Here is a tiny trained network, its code and every weight. The questions are about switching its units off for an input and a class, where a switched-off unit gives its printed mean instead of its output.

import numpy as np


def w(rows, s, z=0):
    codes = np.array(rows[::2]) - 128.0
    scale = np.full(codes.shape[1], s)
    scale[-1] = z or s
    return codes * scale


def norm(h):
    return h / np.sqrt((h * h).mean(-1, keepdims=True) + 1e-5)


def f(y):
    return np.maximum(y, 0)


def log_softmax(a):
    a = a - a.max(-1, keepdims=True)
    return a - np.log(np.exp(a).sum(-1, keepdims=True))


def net(x, mask):
    res = np.array(x, float).reshape(1, 8) / 4 @ E
    u = 0
    for l in range(3):
        y = f(norm(res) @ A[l][:, :-1].T + A[l][:, -1])
        res = res + np.where(mask[u : u + 13], y, B[l][:, -1]) @ B[l][:, :-1]
        u += 13
    return log_softmax(norm(res)[-1] @ U[:, :-1].T + U[:, -1])


A, B = {}, {}
E = w([
[1,47,133,31,137,211],'x0',
[129,125,127,131,132,130],'x1',
[154,59,164,53,199,11],'x2',
[129,129,129,126,126,130],'x3',
[124,131,127,129,128,124],'x4',
[108,83,243,198,72,127],'x5',
[127,128,127,133,133,129],'x6',
[122,131,129,119,116,119],'x7',
],0.0086)
A[0] = w([
[184,111,125,117,125,150,23],'L0N0',
[113,130,248,157,115,134,147],'L0N1',
[136,157,135,166,116,132,11],'L0N2',
[132,173,100,170,90,163,220],'L0N3',
[156,127,116,113,113,143,96],'L0N4',
[91,97,152,73,152,162,17],'L0N5',
[150,111,120,94,170,84,66],'L0N6',
[98,111,104,109,107,159,2],'L0N7',
[118,105,168,135,125,158,5],'L0N8',
[159,144,141,150,147,44,106],'L0N9',
[151,123,163,160,103,104,58],'L0N10',
[58,101,83,138,88,215,89],'L0N11',
[79,100,159,82,166,144,21],'L0N12',
],0.014,0.0032)
B[0] = w([
[113,158,108,110,136,92,132],'L0N0',
[91,55,196,153,141,114,222],'L0N1',
[119,32,122,168,96,142,153],'L0N2',
[53,4,2,152,83,78,221],'L0N3',
[100,161,94,174,151,89,137],'L0N4',
[50,93,59,145,164,93,193],'L0N5',
[195,158,94,161,83,187,175],'L0N6',
[88,160,144,111,167,136,166],'L0N7',
[137,179,110,118,24,120,156],'L0N8',
[115,161,152,69,173,167,204],'L0N9',
[102,58,150,82,185,116,167],'L0N10',
[177,244,226,138,191,113,254],'L0N11',
[164,43,48,244,35,160,190],'L0N12',
],0.0074,0.0098)
A[1] = w([
[126,130,92,97,86,129,60],'L1N0',
[117,157,143,137,106,55,146],'L1N1',
[122,191,176,116,139,125,139],'L1N2',
[168,155,108,178,138,123,85],'L1N3',
[138,99,130,185,140,124,80],'L1N4',
[179,204,95,68,126,169,31],'L1N5',
[121,55,109,91,115,170,77],'L1N6',
[117,145,254,109,108,113,3],'L1N7',
[139,139,66,167,50,100,14],'L1N8',
[85,104,105,156,94,172,151],'L1N9',
[150,92,189,165,89,142,203],'L1N10',
[153,136,180,151,130,134,44],'L1N11',
[97,122,70,78,85,72,169],'L1N12',
],0.012,0.0038)
B[1] = w([
[80,137,87,173,194,95,143],'L1N0',
[128,111,141,109,145,204,156],'L1N1',
[111,58,76,101,69,84,172],'L1N2',
[126,99,114,74,110,138,165],'L1N3',
[107,123,127,57,113,107,189],'L1N4',
[131,140,158,80,62,64,183],'L1N5',
[179,142,86,210,176,68,175],'L1N6',
[124,136,170,148,219,240,200],'L1N7',
[125,65,107,127,214,130,189],'L1N8',
[254,196,140,101,98,96,254],'L1N9',
[141,149,200,99,127,108,246],'L1N10',
[129,155,127,118,151,172,153],'L1N11',
[181,109,101,182,166,195,193],'L1N12',
],0.0082,0.0066)
A[2] = w([
[68,51,149,137,136,185,128],'L2N0',
[116,44,143,138,50,73,7],'L2N1',
[125,101,142,162,98,83,53],'L2N2',
[144,110,187,186,134,134,192],'L2N3',
[112,80,157,67,115,103,138],'L2N4',
[73,51,195,219,89,163,126],'L2N5',
[150,156,213,162,163,102,65],'L2N6',
[101,138,248,131,40,162,110],'L2N7',
[146,62,167,175,75,119,3],'L2N8',
[227,74,132,83,104,71,115],'L2N9',
[178,102,191,206,111,95,81],'L2N10',
[59,248,91,73,123,198,129],'L2N11',
[82,178,33,151,122,123,121],'L2N12',
],0.011,0.0057)
B[2] = w([
[185,165,116,148,116,92,188],'L2N0',
[103,97,136,106,40,47,168],'L2N1',
[118,111,154,126,94,102,152],'L2N2',
[57,153,130,125,106,157,240],'L2N3',
[169,93,97,160,153,110,174],'L2N4',
[109,159,80,97,74,86,254],'L2N5',
[112,113,142,117,162,197,197],'L2N6',
[188,161,11,157,135,176,238],'L2N7',
[98,93,155,115,120,24,173],'L2N8',
[92,178,133,131,113,132,224],'L2N9',
[108,94,179,107,130,104,212],'L2N10',
[115,116,219,106,136,106,222],'L2N11',
[135,59,155,137,166,160,217],'L2N12',
],0.012,0.0078)
U = w([
[176,62,1,162,195,136,159],'0',
[120,129,219,93,203,160,255],'1',
[95,92,114,159,28,29,147],'2',
[100,240,123,157,59,210,23],'3',
[204,241,96,50,146,54,15],'4',
],0.02,0.0037)

Each question gives the input, the list of numbers given to net, and the class t.
The units are the neurons (one row each of A and B). Each row of codes is followed by its name. A weight is (code - 128) times the scale printed after its matrix; where a second scale follows, it is the last column's (A, B and U).
mask holds one flag per neuron, layer by layer. A switched-off neuron (its flag False) gives its mean, the last column of its row in B, instead of its output. The means were averaged over made-up inputs and are rounded, as every weight is.
A unit's drop is (log p(t) with every unit on - log p(t) with that unit switched off) / (log p(t) with every unit on - log p(t) with every unit switched off).
The circuit of an input: a set's keep is (log p(t) with only the set's units on - log p(t) with every unit switched off) / (log p(t) with every unit on - log p(t) with every unit switched off). Starting from the 12 units with the biggest drops (on a tie, the unit counted first), units are removed one at a time, each time the one whose removal leaves the highest keep (on an exact tie, the one counted first), for as long as the keep stays at least 0.8.
units of the circuit, in order: the units of the circuit, biggest drop first
unit that matters most: the unit with the biggest drop
k most important neurons: the k neurons with the biggest drops, biggest first
k most important neurons of layer l: the k neurons of layer l with the biggest drops, biggest first
drop of u: that unit's drop, to one decimal
input [8,-1,-3,-4,-4,8,-2,-7], class 3: unit that matters most	L0N11
input [-3,3,1,5,8,6,-2,-4], class 1: 4 most important neurons	(L1N7, L0N3, L0N12, L0N9)
input [0,2,3,4,0,5,0,3], class 1: 2 most important neurons	(L0N3, L1N7)
input [5,0,0,8,6,7,5,0], class 3: 4 most important neurons	(L0N3, L0N11, L1N7, L2N7)
input [2,-2,0,-8,-4,-4,4,8], class 1: 2 most important neurons	(L0N3, L2N11)
input [2,5,-3,7,-7,0,-8,0], class 1: 2 most important neurons	(L0N11, L0N1)
input [1,2,0,1,-7,7,-3,-6], class 3: units of the circuit, in order	(L0N3, L2N7)
input [1,2,-2,8,7,7,-2,8], class 3: 4 most important neurons	(L1N7, L2N7, L0N12, L2N5)
input [-5,2,-5,8,4,0,5,-6], class 0: 2 most important neurons	(L0N3, L0N1)
input [-4,-6,0,-2,1,-6,-3,-2], class 0: 2 most important neurons	(L0N11, L1N9)
input [7,-6,-2,-2,3,1,8,8], class 3: 2 most important neurons of layer 0	(L0N11, L0N12)
input [-3,-1,-8,6,-7,0,0,3], class 0: 2 most important neurons	(L0N3, L0N1)
input [6,2,1,4,0,-3,-8,-1], class 0: 2 most important neurons	(L0N12, L0N5)
input [-1,-2,7,8,7,7,1,8], class 1: units of the circuit, in order	(L1N7)
input [0,-8,1,3,6,0,-1,-7], class 4: 2 most important neurons of layer 2	(L2N3, L2N6)
input [3,4,0,0,4,1,-8,8], class 3: 2 most important neurons	(L0N3, L0N11)
input [-1,-4,-6,-4,8,3,1,-2], class 2: drop of L0N3	3.9
input [8,4,-3,-6,5,3,7,-6], class 3: drop of L0N11	2.0
input [6,-7,-7,-8,8,-8,6,-3], class 1: drop of L0N11	0.1
input [-3,5,-8,6,-5,7,-3,-4], class 2: units of the circuit, in order	(L0N3)
input [8,-4,6,-3,2,0,-3,-7], class 0: 2 most important neurons of layer 0	(L0N5, L0N1)
